Below is a small trained network, with its code and all its weights. Each question gives an input and a class and asks what happens when units are switched off, that is, made to give their printed mean instead of their output.

import numpy as np


def w(rows, s, z=0):
    codes = np.array(rows[::2]) - 128.0
    scale = np.full(codes.shape[1], s)
    scale[-1] = z or s
    return codes * scale


def norm(h):
    return h / np.sqrt((h * h).mean(-1, keepdims=True) + 1e-5)


def f(y):
    return np.maximum(y, 0)


def log_softmax(a):
    a = a - a.max(-1, keepdims=True)
    return a - np.log(np.exp(a).sum(-1, keepdims=True))


def net(x, mask):
    res = np.array(x, float).reshape(1, 3) / 4 @ E
    u = 0
    for l in range(3):
        y = f(norm(res) @ A[l][:, :-1].T + A[l][:, -1])
        res = res + np.where(mask[u : u + 11], y, B[l][:, -1]) @ B[l][:, :-1]
        u += 11
    return log_softmax(norm(res)[-1] @ U[:, :-1].T + U[:, -1])


A, B = {}, {}
E = w([
[3,126,220,169,161],'x0',
[85,232,118,6,66],'x1',
[105,124,4,211,13],'x2',
],0.0052)
A[0] = w([
[87,133,139,84,89,182],'0.n0',
[50,161,171,203,90,35],'0.n1',
[111,121,249,106,169,2],'0.n2',
[189,119,219,210,153,66],'0.n3',
[66,54,193,51,195,8],'0.n4',
[190,106,30,66,126,145],'0.n5',
[133,93,105,210,131,114],'0.n6',
[57,168,75,80,104,165],'0.n7',
[2,104,176,153,130,40],'0.n8',
[122,114,152,67,149,18],'0.n9',
[190,151,113,155,119,107],'0.n10',
],0.0073,0.0032)
B[0] = w([
[143,83,203,115,107,199],'0.n0',
[79,103,46,77,210,180],'0.n1',
[206,170,74,85,134,212],'0.n2',
[137,105,199,70,90,216],'0.n3',
[250,123,106,69,145,209],'0.n4',
[22,74,110,85,227,254],'0.n5',
[165,89,252,59,26,211],'0.n6',
[199,70,185,130,74,225],'0.n7',
[16,1,93,53,200,206],'0.n8',
[198,109,169,210,134,151],'0.n9',
[50,62,93,57,218,177],'0.n10',
],0.0049,0.0044)
A[1] = w([
[77,222,134,56,101,171],'1.n0',
[2,180,138,143,218,96],'1.n1',
[176,85,142,205,194,156],'1.n2',
[89,157,141,92,106,19],'1.n3',
[155,137,118,160,145,27],'1.n4',
[39,134,81,216,31,119],'1.n5',
[112,183,147,97,74,3],'1.n6',
[69,84,168,59,140,99],'1.n7',
[103,95,81,206,90,76],'1.n8',
[137,112,142,143,49,45],'1.n9',
[76,72,142,112,84,76],'1.n10',
],0.0092,0.0031)
B[1] = w([
[6,48,197,216,153,192],'1.n0',
[207,37,24,163,180,160],'1.n1',
[2,168,176,131,64,199],'1.n2',
[87,112,149,128,91,141],'1.n3',
[139,87,141,161,165,128],'1.n4',
[113,241,136,58,230,188],'1.n5',
[128,147,145,177,73,141],'1.n6',
[196,129,49,179,89,255],'1.n7',
[83,195,122,85,130,169],'1.n8',
[186,176,112,123,122,153],'1.n9',
[157,172,142,176,144,197],'1.n10',
],0.0071,0.0062)
A[2] = w([
[86,110,133,176,147,61],'2.n0',
[81,113,189,150,70,2],'2.n1',
[70,105,92,82,89,56],'2.n2',
[151,126,152,154,192,78],'2.n3',
[220,122,236,114,137,118],'2.n4',
[108,218,72,152,79,86],'2.n5',
[255,140,86,174,93,59],'2.n6',
[75,165,73,102,124,106],'2.n7',
[84,130,200,170,24,95],'2.n8',
[134,73,105,10,89,96],'2.n9',
[105,124,150,166,70,45],'2.n10',
],0.0081,0.0029)
B[2] = w([
[101,53,137,147,182,148],'2.n0',
[134,129,202,175,19,173],'2.n1',
[103,50,168,111,149,175],'2.n2',
[22,164,92,91,85,158],'2.n3',
[94,197,93,130,92,254],'2.n4',
[154,154,188,84,121,179],'2.n5',
[255,215,65,200,103,148],'2.n6',
[138,124,184,100,170,192],'2.n7',
[174,97,193,181,59,205],'2.n8',
[133,90,96,218,142,234],'2.n9',
[110,123,210,113,116,155],'2.n10',
],0.0074,0.0051)
U = w([
[79,15,68,114,181,253],'0',
[96,246,163,29,159,148],'1',
[105,94,233,179,11,70],'2',
[209,171,43,180,74,45],'3',
],0.013,0.0024)

Each question gives the input, the list of numbers given to net, and the class t.
The units are the neurons (one row each of A and B). Each row of codes is followed by its name. A weight is (code - 128) times the scale printed after its matrix; where a second scale follows, it is the last column's (A, B and U).
mask holds one flag per neuron, layer by layer. A switched-off neuron (its flag False) gives its mean, the last column of its row in B, instead of its output. The means were averaged over made-up inputs and are rounded, as every weight is.
A unit's drop is (log p(t) with every unit on - log p(t) with that unit switched off) / (log p(t) with every unit on - log p(t) with every unit switched off).
The circuit of an input: a set's keep is (log p(t) with only the set's units on - log p(t) with every unit switched off) / (log p(t) with every unit on - log p(t) with every unit switched off). Starting from the 12 units with the biggest drops (on a tie, the unit counted first), units are removed one at a time, each time the one whose removal leaves the highest keep (on an exact tie, the one counted first), for as long as the keep stays at least 0.8.
units of the circuit, in order: the units of the circuit, biggest drop first
k most important neurons: the k neurons with the biggest drops, biggest first
k most important neurons of layer l: the k neurons of layer l with the biggest drops, biggest first
drop of u: that unit's drop, to one decimal
input [3,2,4], class 1: 3 most important neurons of layer 0 -> [0.n5, 0.n7, 0.n4]
input [-1,8,7], class 2: units of the circuit, in order -> [1.n0]
input [5,-1,-5], class 0: 2 most important neurons -> [0.n8, 1.n10]
input [-3,3,4], class 1: 2 most important neurons -> [0.n4, 0.n2]
input [7,1,-7], class 0: 2 most important neurons -> [0.n8, 1.n1]
input [4,-1,5], class 1: 2 most important neurons -> [1.n5, 0.n5]
input [-7,1,6], class 0: units of the circuit, in order -> [0.n5, 1.n7]
input [2,7,7], class 1: 2 most important neurons -> [1.n5, 0.n6]
input [-8,-7,4], class 0: 3 most important neurons -> [0.n5, 0.n10, 1.n7]
input [-1,1,3], class 3: 2 most important neurons -> [0.n7, 2.n6]
input [-7,-5,2], class 0: 2 most important neurons -> [0.n10, 0.n5]
input [6,8,-4], class 2: 3 most important neurons -> [0.n5, 1.n0, 0.n7]
input [-2,3,-1], class 3: 2 most important neurons of layer 1 -> [1.n7, 1.n2]
input [-1,-2,-2], class 3: most important neuron -> [1.n0]
input [8,-1,-8], class 0: 2 most important neurons of layer 1 -> [1.n1, 1.n5]
input [3,1,2], class 3: 4 most important neurons of layer 1 -> [1.n7, 1.n1, 1.n0, 1.n2]
input [6,8,-5], class 2: 2 most important neurons -> [1.n0, 0.n5]
input [-5,1,0], class 0: drop of 0.n5 -> 0.2
input [2,-1,6], class 1: drop of 1.n5 -> 0.1
input [-7,4,4], class 0: drop of 0.n5 -> 0.6
input [-3,-5,2], class 2: units of the circuit, in order -> [1.n2]
input [0,5,0], class 2: drop of 1.n0 -> 0.2
input [-4,-4,-6], class 1: 2 most important neurons of layer 1 -> [1.n2, 1.n7]
